Every row comes from one small tree of marks. The marks that hang from a mark follow it in brackets, in the order of their numbers. Every link used is in the known rows. Which tree was each row made from?
Each row is shifted at random along 6 fixed directions that mean nothing.
Known rows:
Q_153[Q_269 Q_849[Q_36[Q_277[Q_376] Q_635 Q_848] Q_669]]: [ 30.3  -1.5  -1.1 -16.3   2.5  17.3 -21.6  -5.2   0.2   3.9  12.1  18.8
 -25.8  -8.5  -0.4  -4.3 -28.7  -7.0 -20.6  28.5  13.9  44.6  -3.7  -0.8
  -3.7 -25.3  -5.9  -1.7 -12.5 -14.0   0.9  22.3  -4.1  33.6  -9.0 -10.6
  22.7   1.3 -13.8  31.3 -20.5]
Q_36[Q_277[Q_376] Q_333 Q_635]: [-10.4  12.1   0.8 -18.0   8.0  -4.5 -13.0  12.8  -7.4  -5.4 -25.1   6.7
  -9.4  15.0   3.8   6.4 -13.6 -20.3  17.9  25.4  -2.8  27.3 -15.7 -22.8
  10.4   2.7  -8.4  25.3  -2.4 -33.7  24.0  29.9  -0.6  11.7  -4.6  11.7
   6.3   8.6  -8.8  24.8  -6.9]
Q_669[Q_635[Q_849[Q_36[Q_277]]]]: [ 14.2  -2.8  19.3 -25.8   5.8   2.7 -17.5  -0.6  -6.5 -23.8  -2.5   2.7
  -8.2   3.7 -18.8  17.1 -13.2  -3.0   9.3  12.7   4.9  16.6 -16.6  -3.9
  15.8  14.6  17.4   4.8   0.4  -8.4  18.9  15.3  -9.7   9.3  12.9 -13.1
  -2.6  -5.6  -1.4  22.0  -3.7]
Q_635[Q_849[Q_36[Q_277 Q_848[Q_766]] Q_669]]: [ 37.3  -2.1  24.1 -24.0  -0.6 -19.6 -36.7  10.9  -6.8  -4.1  17.3 -11.9
 -17.3  11.9  -6.3  21.0  -3.6   2.1 -22.0  22.0  19.0  21.4  14.7  -0.4
  22.7   6.3  27.0  -7.8  -9.8   7.9 -20.7  -4.0 -11.0 -11.4  20.7 -18.5
  -3.8  20.8 -13.1  12.4 -30.4]
Q_682[Q_153[Q_849[Q_669[Q_635[Q_36]]]]]: [ 16.0  -4.6  17.8  -6.3  11.9  -7.6 -22.9  17.9 -14.0  25.2   9.4 -26.1
 -22.8  -4.5 -13.5  22.7 -18.0   4.8 -11.0  13.6  19.7   1.5  18.0  18.7
   7.8   4.7   9.6   0.6  -6.3   2.5 -13.2  -5.8  -8.6  11.8  16.3  -9.0
   1.7  -0.8 -10.2  31.5 -14.8]
Q_153[Q_269[Q_36[Q_635 Q_848]] Q_849]: [  2.8  16.6   5.1 -38.5  -3.8   4.6  14.4  -2.7 -11.8   2.6 -10.1   6.7
  -4.9  -0.8  32.3  -1.0   5.5  25.4 -19.1  19.3 -10.5  17.1 -26.7   4.9
  18.3 -11.2  -6.7  16.8   7.0  -4.0   9.7  14.9  -5.4   7.7 -22.5  -3.8
  17.2  -4.5  -3.5  -9.8 -21.7]
Q_277[Q_376[Q_635[Q_36[Q_333[Q_669]] Q_849]] Q_848]: [ 18.4  -0.9  22.1 -16.2   6.9   5.1   1.1   9.8 -23.4  -1.3  18.1  -6.0
  12.0  -3.7 -17.2  29.9  -7.2  22.5   0.0  22.4   2.1  18.7   6.9   9.9
  15.1   2.4  21.0 -11.6  -3.1  15.2  -6.9   5.5 -12.9  10.6  -4.7 -21.6
   7.6  21.5   4.2   7.2 -18.4]
Q_635[Q_36[Q_277[Q_376[Q_153]] Q_848[Q_766]] Q_849[Q_669]]: [  3.4   5.9  16.3 -27.8  12.6  -9.6 -16.0  27.3 -11.1  -0.4 -18.3  -3.8
   7.0  24.3   0.3  11.4   0.8 -16.1   2.0  28.5  -4.0  12.7 -18.4 -11.7
  19.2  10.0   0.1  13.5  16.1 -26.8  10.7   8.1   7.0  -1.3   5.5   3.7
   6.6  19.0   0.8  11.4  -6.7]
Q_848[Q_36 Q_766[Q_277[Q_376[Q_635 Q_682[Q_153[Q_269]]]]]]: [ -6.0   6.8  -2.6 -30.7  16.5  -1.7  13.1  -5.3 -11.8 -17.2 -16.6   1.6
   4.1  10.0  -9.7  12.7   6.3  28.4   8.5   1.5  -8.5  13.9 -14.8 -12.4
  16.1   2.0  -1.1  18.9   2.9  -5.8  37.8  17.2  -6.0  14.6 -20.1  -4.9
   9.6  15.1   5.7 -14.9   0.3]
Q_269[Q_36[Q_333[Q_669] Q_635 Q_848[Q_766[Q_277]]]]: [ 15.9  13.8  17.4 -13.5   1.1 -15.9 -25.0  13.0 -12.2   8.1  -8.2  -5.4
 -13.0   3.4   0.2  24.0  -5.4   0.3  -4.1  31.5   6.6  22.1   3.4   2.1
  17.7  10.8   7.5   4.7  -6.8  -9.8 -12.6   9.6  -4.6  -9.2   4.0  -5.2
   7.5  26.0  -2.5  13.1 -37.7]
Q_376[Q_153[Q_848 Q_849[Q_36[Q_277] Q_669]] Q_269]: [ 35.7  -8.3  17.6 -13.9   3.4  16.4 -20.4   6.9  -6.1 -12.9   3.8   3.6
   2.0  -1.7 -15.1  12.9 -21.6   3.5  -1.5  32.5  -2.0  26.2 -19.0   2.1
  12.0   4.6   3.8   2.8   5.0  -6.6   6.6   9.7 -10.4  18.9  13.5 -25.1
   4.6  -0.5  -8.0  12.4  -8.0]
Q_376[Q_635[Q_849[Q_669[Q_36[Q_848]]]] Q_682[Q_153[Q_269]]]: [ 44.0 -14.5  18.7 -20.4  12.0  -3.4   1.9   2.8  -4.3  12.2  16.6  -9.0
 -14.3 -11.1   7.4  13.8  -3.2  34.6 -10.5  28.7  18.9   6.3 -16.4  10.6
   7.8  -7.2  18.0 -11.4   1.3  12.4 -13.1   0.7   9.0  11.8   0.5 -26.9
  18.8  -1.5  -2.5   5.9 -35.0]
Q_153[Q_848[Q_36[Q_333]]]: [ 17.0  -2.6   7.5 -12.3   8.9  -7.9 -17.3  -1.3  -5.6  -3.8   6.0  -1.8
 -23.9  10.5 -17.4  15.0 -17.3   1.6  -5.3  12.1  10.8  28.4  -0.8  -1.2
  12.5   6.4   5.0  16.5 -13.5  -3.8   5.1  22.0  10.5   4.7  13.3  -3.0
   0.1   5.8  -4.2  20.1 -27.1]
Q_766[Q_277[Q_376[Q_153[Q_849] Q_269 Q_682]] Q_848]: [ 33.8  -8.8  29.4  -6.4  19.2   8.8  -9.8  27.7  -8.4  22.0   7.5 -11.8
  -6.1  -0.1 -15.2  25.2 -14.3   1.0  24.6  31.8  -3.9 -10.1 -36.8  20.1
  17.0  18.7  20.0 -33.9  19.3   1.5 -21.4  12.2  18.7  10.4  19.0 -44.8
   6.7  24.6  18.7  16.7 -35.5]
Q_153[Q_269 Q_848[Q_36] Q_849]: [ 16.1   2.0  17.8 -30.1   7.5  -6.9 -24.5  -9.5  -8.9 -26.0   7.3 -13.4
 -16.8  15.4 -19.3  20.1 -15.9   2.6 -14.3   3.2  16.5  18.8  -0.7  -4.4
  30.3   8.7  14.2  15.4 -13.8   8.4   6.3   4.6 -16.9   5.0  19.2 -15.5
 -16.4  -0.2 -13.2  16.3 -17.1]
Q_277[Q_376[Q_153 Q_635[Q_36[Q_848]] Q_682]]: [ 17.0 -12.3  20.6  -3.2  19.2  -6.3  -5.0  13.3 -14.6  -2.2  11.9 -14.6
   2.6   4.6 -30.8  23.4 -20.7  22.8   7.0  28.4  13.4  19.5  -2.1  -9.0
   9.7   9.6  12.2  15.6  -8.1   8.9   3.5  15.8   1.5   6.4  12.8 -29.2
  -7.7  18.0  -3.3  19.8 -18.0]
Q_766[Q_277[Q_376 Q_848]]: [-27.9  -1.4 -11.6 -22.1  14.9   3.9  -1.0  -4.5  -8.4 -32.7  -5.8   1.5
   9.3  17.2  -2.3   7.3  -3.3  25.6 -13.6   9.5 -20.1  54.1  -1.8 -10.0
   7.3 -10.4  -9.7  29.7   3.3  -8.4  60.5  23.5  -3.5  21.3 -31.5   6.5
  10.2   4.6  -9.9  -1.8   6.6]
Q_682[Q_153[Q_269 Q_848[Q_766] Q_849[Q_669[Q_635[Q_36]]]]]: [  2.3  18.7   4.5 -30.1   1.5  -5.5   8.8   4.6 -16.1  14.4  -8.4  -9.9
  -3.6   0.7  19.1   8.0   9.7  22.3 -27.3   3.3   0.9   0.6   3.4  19.1
  17.4  -5.2  -4.7  12.0  11.6   2.3   7.6  -8.7 -14.6   9.2 -17.5  11.5
  14.0   0.1  -6.0 -11.1  -5.7]
Q_848[Q_36[Q_277[Q_376]] Q_766]: [  7.2   9.7   0.5  20.6   1.8  12.5  -9.6  25.0 -10.7  57.3  11.9   4.4
 -26.3 -15.4 -21.3  13.8 -25.7   0.9  -5.4  25.4 -12.6  16.5  29.0  28.1
  -3.7   2.3 -11.4 -13.9  -2.6  -2.3 -20.8  24.4  10.8  14.6  -4.6  -5.0
  24.9  26.6  15.0   9.6 -17.4]
Q_277[Q_376[Q_153 Q_269 Q_635[Q_849[Q_36 Q_669]]]]: [ 11.5 -27.5   2.6  -8.4  23.8  -6.8 -16.5  21.9  -9.2  10.5   7.8 -18.8
  -3.7  14.4 -10.0   6.2 -21.6   7.6  -4.6  28.4  12.2  35.1   2.0 -13.1
  -7.0 -17.3  -6.0  27.0  -5.1  -7.1  13.7  11.1  11.5  20.4   2.0 -10.4
   9.3   2.8 -18.9  41.2  -6.8]
Q_682[Q_153[Q_269[Q_36[Q_277 Q_333]] Q_848[Q_766]]]: [ 36.6  -9.2   8.3  11.1  -1.4  -2.3 -24.7  10.8  -1.3  14.7  12.9  -7.4
 -28.4 -15.0  -4.1  21.4 -22.0  14.6 -24.4  29.1  20.4  16.9  20.1  20.8
  10.3  -4.1   2.9   4.6 -18.8  10.2 -22.9   2.1 -21.0  10.6   5.2 -10.8
  14.8   4.1 -22.5  15.1 -24.2]
Q_269[Q_36[Q_277[Q_376[Q_682]] Q_333 Q_848[Q_766]]]: [  2.9  -3.3   8.4 -14.7  20.3 -32.0 -39.8  26.4  -0.7 -11.4 -14.2 -18.6
 -18.5  36.1  -8.0  18.5 -20.7 -20.3  -3.7  32.7  24.3  37.8   0.6 -31.4
  23.4   1.9   4.0  34.3 -22.4 -20.7  12.2  15.4   6.9  -3.3  15.0   7.0
  -6.9  23.1 -19.2  49.6 -23.2]
Q_669[Q_36[Q_277[Q_376[Q_682] Q_848[Q_766]] Q_333]]: [ 28.0   5.9  15.8 -11.3   7.6  -8.0 -12.1  16.0  -3.6  -0.6   7.1   0.2
  -7.8  10.0 -15.9  28.2  -9.0  16.7  -0.2  17.2   8.6  20.6   1.3  -2.3
  24.2   4.5  26.9 -13.8 -12.7  13.1  -7.0  12.2   3.4   3.5   0.5  -9.1
  10.2  33.7   5.9  10.7 -31.3]
Q_766[Q_277[Q_376[Q_269 Q_635] Q_848]]: [  9.2  -8.8  -3.2 -28.4  15.4   6.5  15.7   0.3  -2.2  -3.5  -4.0  12.2
   2.3   8.4   7.6   4.0   5.0  26.3   3.1  12.9 -11.6  27.5 -34.0  -4.3
   2.6 -15.0   3.5  -1.7  19.3  -2.7  24.6  29.7  16.2  21.9 -25.8 -11.4
  29.0  12.6   8.1  -2.0 -22.4]
Q_277[Q_376[Q_153[Q_848[Q_766] Q_849] Q_269 Q_635 Q_682]]: [  7.0   5.5  11.8 -19.9  13.0 -12.9  14.3  25.3 -18.1  18.7  -1.8 -23.0
   8.8  20.0   9.1  15.3   0.0  28.2  -3.3  26.9  -3.2   7.0  -3.7  -6.1
  22.5  -4.8   8.1  14.7   9.9  20.3  -3.2   2.4  -9.3  -0.5  -6.9 -15.4
   0.3  22.1  -7.3  -2.6 -19.3]
Q_333[Q_669[Q_36[Q_848] Q_635]]: [ 20.7  20.4  28.0  -9.0  -1.7 -15.4  -7.8  21.3 -10.8  45.9   2.4 -16.2
  -4.3  -9.2   5.9  30.3   7.2  26.6  -7.3  24.1  -3.9  -7.5   7.0  30.7
  17.5  19.8  17.1 -19.3  17.0  14.3 -33.6  -2.4  13.5 -14.5   4.9  -9.4
  13.4  32.3  18.0  -6.1 -42.0]
Q_36[Q_277[Q_376[Q_153 Q_269] Q_848] Q_635]: [  4.7  -7.9   6.4   6.8   5.5   1.1 -13.5  17.3 -14.7  -3.6   4.7 -12.8
   9.9   5.1  -1.9  17.3 -13.3  26.8  -9.0  37.0  -3.6  38.0  10.6  -6.6
   6.8  -7.4   3.7  14.7  -1.3  10.7  10.3   8.0 -20.5  10.0  -8.6 -18.6
  11.9  16.0 -23.5   8.3  -7.8]
Q_277[Q_376[Q_153] Q_848[Q_36[Q_333] Q_766]]: [  6.5   9.1  17.0 -20.5  11.2 -10.2 -16.2   5.6 -12.4 -21.0  -1.7  -1.3
   5.3  26.6 -32.9  28.6  -1.5  12.9   6.4  -2.9  -4.8  21.5   7.6 -16.0
  29.7  14.8  21.3  12.4 -10.3  11.9  14.3  11.8 -11.4  -2.8   6.2  -4.2
  -6.2  35.2  -1.0  -1.9  -8.8]
Q_277[Q_376[Q_153] Q_848]: [ -1.4   4.7   5.2 -37.1  12.2  -9.2   7.4   5.1  -6.9 -12.6  -5.6  -2.8
  11.3  25.2   9.2  13.7  17.7  35.2  -6.5   1.7 -15.9  19.3 -14.1  -8.6
  20.1  -4.6  12.2  15.1  17.4   9.3  23.7  11.2   3.8   3.2 -16.5   0.8
   8.8  16.4  -3.9 -18.1 -12.6]
Q_376[Q_635 Q_682[Q_153[Q_269[Q_36[Q_277 Q_333]]]]]: [ 20.2   0.1  -9.0 -17.5  -4.7  18.5  44.2  -3.2 -13.4   4.8  -2.1  12.8
   7.4 -31.8  38.4   5.6  11.4  70.5  -9.5  32.7 -14.3  14.9 -24.4  17.1
   3.8 -21.9  -9.4   7.3   3.3   5.3  15.1  15.9  -9.3  22.8 -43.6 -15.0
  39.8  -9.0  -2.5 -33.0 -13.8]
Q_669[Q_36[Q_333 Q_848[Q_766[Q_277[Q_376]]]] Q_635[Q_849]]: [ 22.3  -3.3  12.5 -28.7  11.6 -14.6  -8.4   3.1   0.2 -10.5   2.9   2.4
 -12.4  11.6  -0.9  20.7   2.5  15.0  -7.6   6.9  16.7  15.8 -12.1  -2.3
  20.1  -2.1  27.0  -3.3  -9.2   9.2   2.9  12.9   3.1  -0.7  -6.9  -2.3
  14.3  24.7   1.5  17.6 -32.6]
Q_766[Q_277[Q_376[Q_682[Q_153[Q_269]]] Q_848]]: [-15.3  12.0   7.4 -15.8   5.6   0.4   4.6   8.0 -19.7 -16.8  -1.5 -19.2
  23.1   5.4   6.7  23.8  13.4  47.1  -8.3  14.0 -23.4  14.1   1.5  11.8
  25.7   8.6   4.8   6.6  13.3  12.7  30.3  -6.8 -20.6   9.1 -24.4 -14.3
   3.0  20.4  -5.9 -32.8   8.8]
Q_153[Q_269 Q_848[Q_36]]: [ 16.0  10.1  18.0  -6.9   1.4  -5.1 -17.7   4.8 -12.1  15.6  10.5 -13.6
 -18.0   0.3 -16.3  20.5 -12.2   6.5 -10.0  10.4   4.5   5.2   8.0  19.5
  19.6  17.7   4.5   0.5  -0.7   6.8 -14.6   5.6   3.2   0.5  16.1 -14.1
  -3.8  13.2   2.5   4.0 -21.3]
Q_376[Q_269 Q_635[Q_849]]: [ 22.7 -22.5  20.4   3.0  15.4 -16.8 -19.7  28.9  -9.5  34.3  15.2 -30.1
 -27.8   3.4  -4.5  17.2 -22.3  -1.3   2.7  35.3  22.3   4.9   3.8   5.0
   3.9   1.6  12.1  -0.6  -1.9   6.6 -28.2   8.2   8.4   1.0  23.4 -26.8
   1.7   1.6 -12.2  40.3 -35.4]
Q_635[Q_36[Q_277[Q_376] Q_333] Q_849[Q_669]]: [ 10.6  -3.1   0.9 -35.0  11.5   1.8  -1.0  10.8  -9.2 -12.4  -7.8   8.4
  -2.6   8.3  11.6   6.0  -0.8  -4.2   1.3  21.0   4.6  21.5 -26.4  -8.1
   9.5 -10.0  -2.4   8.4   1.3 -30.6  19.7  18.3  14.8  18.4 -10.1   5.9
  19.3   2.5   0.0  18.7  -9.4]
Q_635[Q_36[Q_277[Q_376[Q_153]] Q_333[Q_669] Q_848] Q_849]: [ 24.8 -16.8   2.6  -0.4   4.7   8.0   1.8  16.5 -12.2   4.9  14.7   0.9
   6.1 -13.7  16.5  14.9  -6.6  35.4 -20.6  52.9   1.3  35.1   0.9  12.3
  -1.3 -19.0  -0.8   5.0  -0.5   1.3  -4.2   9.9  -1.8  10.8 -17.4 -15.2
  30.4   8.5 -12.9   3.0 -26.5]

Which tree is each row?
[  3.3   4.0   7.0 -23.7   8.5 -10.8 -18.4  20.1  -6.6   4.4  -8.3  -8.5
  -7.3  21.4   7.7  11.1  -3.6  -0.8 -18.8  22.5  -1.8  33.0  -0.2  -1.9
  15.4  -3.5   4.5   6.4   5.1 -11.3  14.2   5.6   8.2   3.5  -5.9  12.2
  16.7   4.9  -3.9  16.7 -18.6]	Q_635[Q_849[Q_669[Q_36[Q_277[Q_848[Q_766]]]]]]
[ 15.9  -3.9 -12.6 -15.8   2.8  16.1  31.6  -9.2  -7.3 -11.1  -6.0  27.8
   5.8  -7.9  13.1  -0.1  10.1  49.4  -6.6  18.6 -23.4  31.6 -31.0   6.6
   1.9 -12.3 -11.9  14.7  10.8  -2.2  31.6  31.1  12.4  12.9 -33.8  -4.8
  37.1   4.9   8.2 -34.0 -19.5]	Q_376[Q_153[Q_848[Q_36[Q_333] Q_766[Q_277]]] Q_269]
[ 25.5  -3.2   7.2 -24.9  -2.9  -0.6   5.5  -0.6  -9.5   7.3  17.2 -17.3
  -9.9  -8.6  23.5  17.0   5.3  53.8 -42.5  11.3   4.3   6.6   5.5  28.9
  20.9 -15.3   8.8   7.8  -2.1  31.1 -13.1 -10.6 -23.9   8.3 -13.2 -15.6
  12.5  -4.6 -18.9 -16.5 -22.6]	Q_682[Q_153[Q_269[Q_36] Q_848 Q_849]]
[  5.3  -0.5   3.0 -31.5   3.9 -10.6 -11.9   8.9 -10.0 -15.6 -18.3  -1.4
  -3.1  12.7  33.5   6.3  -1.2   3.2 -14.0  48.2   4.5  44.3 -21.1 -16.0
  12.0 -13.2  -4.1  29.8  -1.4 -25.9  17.8  14.5  -2.2   0.4 -11.4   5.9
  19.0  -6.0 -19.2  21.4 -28.3]	Q_269[Q_36[Q_277 Q_333[Q_669] Q_635[Q_849] Q_848]]
[  8.0  10.8  15.7 -16.8  -5.9   9.3  -4.0  16.3 -23.9  13.7   7.3  -8.1
  11.5   0.2   2.0  14.7  -3.8  15.3 -10.6  28.4 -18.5  27.0   4.4  16.3
  12.5   5.1   6.0  -7.9  10.8   2.0   3.2   2.8 -13.1   8.8  -7.5 -15.0
  10.2   9.6   1.4  -2.5  -5.4]	Q_376[Q_635[Q_849[Q_36[Q_277[Q_848]] Q_669]]]
[  0.5  -4.8   9.2 -19.6   8.4 -13.7  -6.6  15.2 -11.0  -0.7  -2.2  -9.2
 -10.4  13.1   7.2   9.8   0.7   9.2 -15.9  23.3   1.4  19.9 -10.1   4.9
  13.8   5.4   2.8  13.7   5.8  -9.1   9.1  12.4   7.8  -7.7  -1.9  -4.4
   7.2   5.7  -1.3   5.1 -26.1]	Q_635[Q_36[Q_848[Q_766[Q_277]]] Q_849]
[ 37.9  13.3  21.7  -2.3  -8.0   0.1 -14.4  19.4 -11.0  43.8  15.1  -1.3
 -27.5  -9.0  -5.3  23.1  -9.6   9.8 -13.8  20.9   5.0   5.2  11.8  28.3
  14.0   4.7  22.5 -31.6   0.2  18.0 -47.1   7.5  -3.9  -1.0   7.0 -18.1
  20.6  22.9   7.6   7.6 -44.2]	Q_269[Q_36[Q_277[Q_848[Q_766]] Q_635]]
[ -6.0  13.1   8.9  -6.8   1.3 -11.1 -11.5  12.7 -10.5   1.7  -7.2 -10.9
   1.1   8.6  -6.3  22.8  -5.4  23.5 -17.3  13.6  -4.3  29.7  18.6   3.9
  18.5   7.2   9.6  11.5  -3.1  10.9  17.2   6.1 -13.9  -1.9 -10.4   7.1
   9.2  15.7  -4.3   5.6 -11.7]	Q_669[Q_36[Q_277[Q_848[Q_766]]] Q_635]
[ -2.8   9.6  11.6 -12.9   8.1  -2.3  -5.6  19.8 -27.4  16.4  11.7 -23.3
  -3.5  16.5  -2.1  20.0  -3.5  15.1  -9.5  21.2  -7.0  22.1   3.3  14.7
  17.4   4.1  14.7  -9.1   3.2   9.5  -1.2   2.4   5.8   2.7  -5.0 -16.0
   7.9  22.4   6.2  10.0 -21.2]	Q_766[Q_277[Q_376[Q_682] Q_848[Q_36[Q_635[Q_849]]]]]
[ 16.5   7.3  12.3 -23.4  -3.2   1.4   8.3  -0.4  -9.5   4.9   2.5  -6.8
   0.9  -9.6  12.2  18.2  11.3  44.1 -19.9   7.8 -10.0  -3.2  -8.2  26.5
  21.3   5.3   2.9   7.7  11.9  14.6  -1.9  -2.5 -10.8   5.2 -10.6 -10.7
  11.2   4.0  -1.9 -28.5 -10.8]	Q_682[Q_153[Q_269[Q_36] Q_848]]
[  5.2 -21.4  13.1 -25.7  30.5 -15.0 -14.3  13.5 -11.0 -20.4  -3.0 -24.8
   1.6  20.8 -12.5  16.3 -10.7   4.7  14.5  25.2  15.8  18.9 -11.1 -28.7
  11.7  -2.1   9.4  22.7  -1.8  -9.4  28.0   3.9  -2.1  16.3   8.4 -17.0
  -5.3   3.1 -17.5  30.1   2.0]	Q_277[Q_376[Q_269 Q_635[Q_849[Q_669]] Q_682[Q_153]]]
[ -6.2   5.8  15.9 -23.4   8.1  -1.5  -7.0   2.2 -21.0  -4.3  -4.5  -6.6
  -5.9  12.0 -11.2  12.1  -8.2  -1.9   3.6  14.7  -8.8  22.5 -13.7   1.0
  15.0  17.4   5.0  11.6   1.9 -10.9  17.2  19.4   3.8  -1.8   7.0 -11.2
  -1.1   2.8   6.7  12.5 -17.3]	Q_766[Q_848[Q_36[Q_635[Q_849]]]]
[ 10.0   8.7   5.7  -9.8   8.8  -8.8 -24.1  11.3  -2.5   2.6 -11.4   2.8
 -14.6  10.1  -9.2  15.7 -15.6  -7.3  -5.3  16.9  10.0  36.6   5.4  -5.8
   9.9  -0.3   5.1   5.1  -9.5 -14.0  16.8  15.2   5.4  11.8  -3.7  16.9
  18.1  11.4  -3.4  32.8 -18.4]	Q_849[Q_669[Q_36[Q_277[Q_848[Q_766]] Q_333] Q_635]]
[ 44.1  -1.7  30.1 -28.6   6.9  -3.2  -8.1 -13.6  -0.9 -15.2  17.5  11.3
 -11.7 -12.4 -23.7  29.6  -1.7  27.8  -4.3  10.1  16.0   9.3  -1.8   6.6
  18.5   8.5  38.9 -22.8  -2.7  24.2 -10.7   8.2  -6.1  -0.8   6.2 -22.8
  10.4  15.2  11.1   0.8 -36.5]	Q_333[Q_669[Q_36[Q_848[Q_766]] Q_635[Q_849]]]
[ 47.9  -2.0  16.2   0.1   2.6  18.6  -2.3  -6.3   2.8  30.2  18.4  27.8
 -28.7 -33.6 -17.1  12.3 -22.1  19.2   0.5  31.8   3.3  20.5  -9.7  22.6
 -10.3  -1.1   9.5 -27.6   3.2   2.7 -24.7  31.8  22.6  17.6  -0.7 -22.2
  33.0   7.2  20.0   7.1 -50.8]	Q_333[Q_669[Q_36[Q_635 Q_848]]]
[ 21.7  17.1   7.2 -21.3  -8.0  -6.4  -5.0  20.2 -11.2  27.6  -3.8  -0.3
  -7.0  -1.5  23.6  11.4   9.5  12.9  -5.3  21.9  -9.2   8.8  -6.9  15.5
  13.1   3.2   0.5  -6.8   7.4 -13.8 -14.0   7.9  13.6  -0.6  -4.3   0.9
  17.6  19.6   5.0  -7.7 -25.8]	Q_849[Q_36[Q_277 Q_333] Q_669]
[ 13.4  16.2  12.5  -4.2  -8.0  15.0  -0.9  21.4 -21.3  30.3   4.4   8.6
   0.3  -7.0  -2.1  10.3 -11.7   0.5  -0.7  32.4 -19.7  25.9   6.7  18.7
   6.9   3.9   0.1 -15.7   5.5  -5.4  -5.4  13.7  -8.6  12.3 -11.4  -6.6
  20.7  15.0   8.3   1.3 -10.3]	Q_376[Q_635[Q_849[Q_36[Q_277[Q_848[Q_766]] Q_333] Q_669]]]
[ 12.1   8.3  10.8 -17.7   8.7  -9.0 -12.3   4.5 -12.8  -8.9  -4.6  -4.3
 -10.0  10.9 -21.9  23.2  -5.2  13.7   5.8  11.4   6.1  14.5   8.0 -14.7
  20.2   9.6  18.1   7.9 -11.4   3.5   6.3  10.4 -17.4   1.4   5.7 -11.3
   0.9  24.2  -3.2   1.0 -11.6]	Q_848[Q_36[Q_277[Q_376[Q_682[Q_153]]] Q_635] Q_766]
[  7.0  21.5  18.1 -32.0   4.9 -11.9 -13.6   3.5  -7.1  -9.3  -6.9  -5.0
  -3.4  15.5  -9.1  23.1   7.0  -1.0   1.0  -2.9  -1.4  -4.8  -7.0   4.0
  33.5  19.7  13.1  -3.3  11.3   0.9   0.8   4.1  -8.8  -1.5   2.4  -5.5
  -7.4  31.0   5.1 -10.8 -11.5]	Q_153[Q_269 Q_848[Q_766[Q_277[Q_376]]]]
[ -4.5   6.2 -10.0   3.4   6.7   4.2  26.2  13.8 -19.8  36.7  16.5  -6.8
  -6.3 -15.8   6.1  11.0  -5.0  49.0 -13.5  24.8 -13.3  24.3  24.1  20.7
  -4.1 -15.9  -8.1  -1.9  -1.0  16.3   4.1  18.2   1.5  15.6 -36.3 -12.2
  23.2  20.2   4.7 -13.0 -17.1]	Q_848[Q_766[Q_277[Q_376[Q_635 Q_682]]]]
[ 14.4   1.6   0.7 -31.1  10.6  -2.8  -6.0 -18.2  -7.3 -26.4  -7.3  16.6
 -15.5   3.4  -9.4  10.4  -7.1  11.0   6.5  12.9   8.4  38.7 -11.9 -21.3
   5.5  -5.4   3.9  20.1 -13.2 -16.8  24.9  29.6   6.4  11.1  -3.9   0.7
  11.9  -0.9  -3.0  11.9 -27.0]	Q_848[Q_36[Q_333[Q_669] Q_635]]
[ 12.0  19.1  20.7  -9.4  -5.3   2.2 -16.8  13.9 -21.0  13.4  11.9  -1.4
  -3.5  -5.5  -6.1  18.8  -8.3  -2.0  -7.3  32.0  -3.8  17.0  22.1   7.0
  16.9   7.2  11.3 -15.2  -1.8   3.2 -15.4   3.1 -24.6   1.4  -1.9 -16.8
   5.6  30.1  -4.0   0.1  -8.8]	Q_36[Q_277[Q_376] Q_635[Q_849[Q_669]] Q_848[Q_766]]
[  2.6   6.3   5.7 -45.1  11.8 -18.9   0.9  17.0  -6.0   4.1 -20.4  -6.2
  -5.9  22.9  29.5   5.9  13.3   3.7   0.0  13.5  -1.9  10.9 -31.7  -7.9
  18.1  -1.9   0.3  17.9   9.3 -25.5  16.8  11.1  30.7  -0.7  -7.2  19.4
  14.6   0.6   3.4  10.8 -23.9]	Q_635[Q_849[Q_669[Q_36[Q_333]]]]
